Below is a small trained network, with its code and all its weights. Each question gives an input and a class and asks what happens when units are switched off, that is, made to give their printed mean instead of their output.

import numpy as np


def w(rows, s, z=0):
    codes = np.array(rows[::2]) - 128.0
    scale = np.full(codes.shape[1], s)
    scale[-1] = z or s
    return codes * scale


def norm(h):
    return h / np.sqrt((h * h).mean(-1, keepdims=True) + 1e-5)


def f(y):
    return y / 2 * (1 + np.tanh(0.7978845608 * (y + 0.044715 * y**3)))


def log_softmax(a):
    a = a - a.max(-1, keepdims=True)
    return a - np.log(np.exp(a).sum(-1, keepdims=True))


def net(x, mask):
    res = np.array(x, float).reshape(1, 5) / 4 @ E
    u = 0
    for l in range(4):
        y = f(norm(res) @ A[l][:, :-1].T + A[l][:, -1])
        res = res + np.where(mask[u : u + 3], y, B[l][:, -1]) @ B[l][:, :-1]
        u += 3
    return log_softmax(norm(res)[-1] @ U[:, :-1].T + U[:, -1])


A, B = {}, {}
E = w([
[73,186,209,101,67,182,221],'x0',
[139,9,206,193,34,114,101],'x1',
[188,100,130,145,43,238,55],'x2',
[168,173,174,53,156,164,56],'x3',
[145,127,145,255,133,17,90],'x4',
],0.0079)
A[0] = w([
[84,139,164,152,90,102,235,92],'L0N0',
[106,182,252,118,141,63,136,2],'L0N1',
[154,200,184,201,130,81,116,68],'L0N2',
],0.016,0.0045)
B[0] = w([
[69,90,153,198,50,126,201,255],'L0N0',
[59,85,204,74,245,53,85,210],'L0N1',
[65,199,94,40,55,93,67,215],'L0N2',
],0.011,0.0074)
A[1] = w([
[175,93,251,164,39,146,89,245],'L1N0',
[74,110,191,86,105,88,203,4],'L1N1',
[134,137,33,160,196,17,159,48],'L1N2',
],0.014,0.0017)
B[1] = w([
[80,130,132,142,131,254,66,249],'L1N0',
[234,106,162,130,173,45,207,255],'L1N1',
[39,121,104,75,90,102,81,228],'L1N2',
],0.013,0.0082)
A[2] = w([
[116,22,46,243,154,52,117,5],'L2N0',
[116,215,109,138,237,147,224,54],'L2N1',
[246,176,178,123,159,52,37,96],'L2N2',
],0.012,0.0026)
B[2] = w([
[63,116,240,59,254,188,137,226],'L2N0',
[240,187,99,151,196,141,107,254],'L2N1',
[62,117,109,175,88,246,103,243],'L2N2',
],0.0097,0.0029)
A[3] = w([
[160,72,186,54,69,215,50,62],'L3N0',
[159,234,139,161,182,111,81,37],'L3N1',
[186,28,7,93,185,107,183,2],'L3N2',
],0.014,0.0023)
B[3] = w([
[220,114,170,172,132,7,119,248],'L3N0',
[79,30,107,97,165,191,175,147],'L3N1',
[158,238,128,173,66,33,153,154],'L3N2',
],0.012,0.011)
U = w([
[133,174,72,133,98,158,157,31],'0',
[120,114,65,140,112,173,149,2],'1',
[235,188,143,126,148,82,199,225],'2',
[81,96,157,213,55,211,232,104],'3',
[81,55,216,129,193,60,159,191],'4',
[5,169,62,63,124,94,59,162],'5',
[179,180,30,57,216,218,162,82],'6',
[205,88,135,190,69,183,6,172],'7',
],0.013,0.0068)

Each question gives the input, the list of numbers given to net, and the class t.
The units are the neurons (one row each of A and B). Each row of codes is followed by its name. A weight is (code - 128) times the scale printed after its matrix; where a second scale follows, it is the last column's (A, B and U).
mask holds one flag per neuron, layer by layer. A switched-off neuron (its flag False) gives its mean, the last column of its row in B, instead of its output. The means were averaged over made-up inputs and are rounded, as every weight is.
A unit's drop is (log p(t) with every unit on - log p(t) with that unit switched off) / (log p(t) with every unit on - log p(t) with every unit switched off).
The circuit of an input: a set's keep is (log p(t) with only the set's units on - log p(t) with every unit switched off) / (log p(t) with every unit on - log p(t) with every unit switched off). Starting from all 12 units, units are removed one at a time, each time the one whose removal leaves the highest keep (on an exact tie, the one counted first), for as long as the keep stays at least 0.8.
units of the circuit, in order: the units of the circuit, biggest drop first
most important unit: the unit with the biggest drop
top k neurons: the k neurons with the biggest drops, biggest first
top k neurons in layer l: the k neurons of layer l with the biggest drops, biggest first
drop of u: that unit's drop, to one decimal
input [-1,0,1,4,0], class 7: top neuron -> [L1N0]
input [2,3,-5,-6,-6], class 3: top 2 neurons -> [L0N0 L0N1]
input [-4,-5,3,7,-4], class 7: top 2 neurons in layer 1 -> [L1N1 L1N2]
input [4,3,5,-1,-4], class 7: units of the circuit, in order -> [L1N0 L3N0]
input [2,-8,8,3,-8], class 2: top 3 neurons -> [L3N0 L1N0 L0N1]
input [-3,-3,-7,2,-7], class 5: top 2 neurons -> [L0N0 L1N2]
input [6,-7,5,8,1], class 6: top 3 neurons -> [L3N1 L2N1 L1N2]
input [-7,7,-7,6,3], class 5: units of the circuit, in order -> [L0N0 L1N2 L1N1]
input [2,-5,4,5,0], class 6: top 2 neurons -> [L0N0 L1N2]
input [-5,-8,8,-6,-4], class 2: top 2 neurons -> [L3N2 L1N0]
input [2,-3,1,-1,-5], class 6: top 2 neurons -> [L0N0 L2N1]
input [-3,0,-2,7,0], class 7: units of the circuit, in order -> [L2N2 L1N2]
input [2,-2,7,2,-5], class 2: top 2 neurons -> [L3N0 L0N0]
input [6,-3,4,3,8], class 5: most important unit -> L0N2
input [8,-8,2,-8,-3], class 2: top 3 neurons -> [L1N1 L2N1 L1N0]
input [4,-7,8,6,-5], class 2: top 3 neurons -> [L3N0 L1N0 L1N1]
input [3,-7,3,-6,-6], class 2: top 2 neurons -> [L1N0 L3N2]
input [5,5,4,2,-4], class 7: units of the circuit, in order -> [L1N0 L3N0]
input [3,-5,-8,3,-3], class 2: top 3 neurons -> [L1N1 L3N2 L2N1]
input [-3,1,-2,-5,-7], class 2: most important unit -> L3N2
input [2,-7,8,-7,-4], class 6: top 2 neurons in layer 1 -> [L1N1 L1N0]
input [4,2,-6,-6,-8], class 2: top 2 neurons -> [L1N1 L1N2]
input [2,-3,1,0,-5], class 6: top 3 neurons -> [L0N0 L2N1 L1N2]
input [-2,-4,2,7,6], class 5: top 2 neurons in layer 1 -> [L1N1 L1N0]
input [-6,7,-2,2,2], class 7: top 2 neurons in layer 1 -> [L1N0 L1N1]
input [1,5,-4,-5,-3], class 3: top 2 neurons in layer 0 -> [L0N0 L0N1]
input [-2,-1,6,1,-5], class 2: units of the circuit, in order -> [L3N0]
input [-5,-5,-3,-1,0], class 5: drop of L3N2 -> 0.0
input [-5,6,-2,5,0], class 7: drop of L0N1 -> 0.1
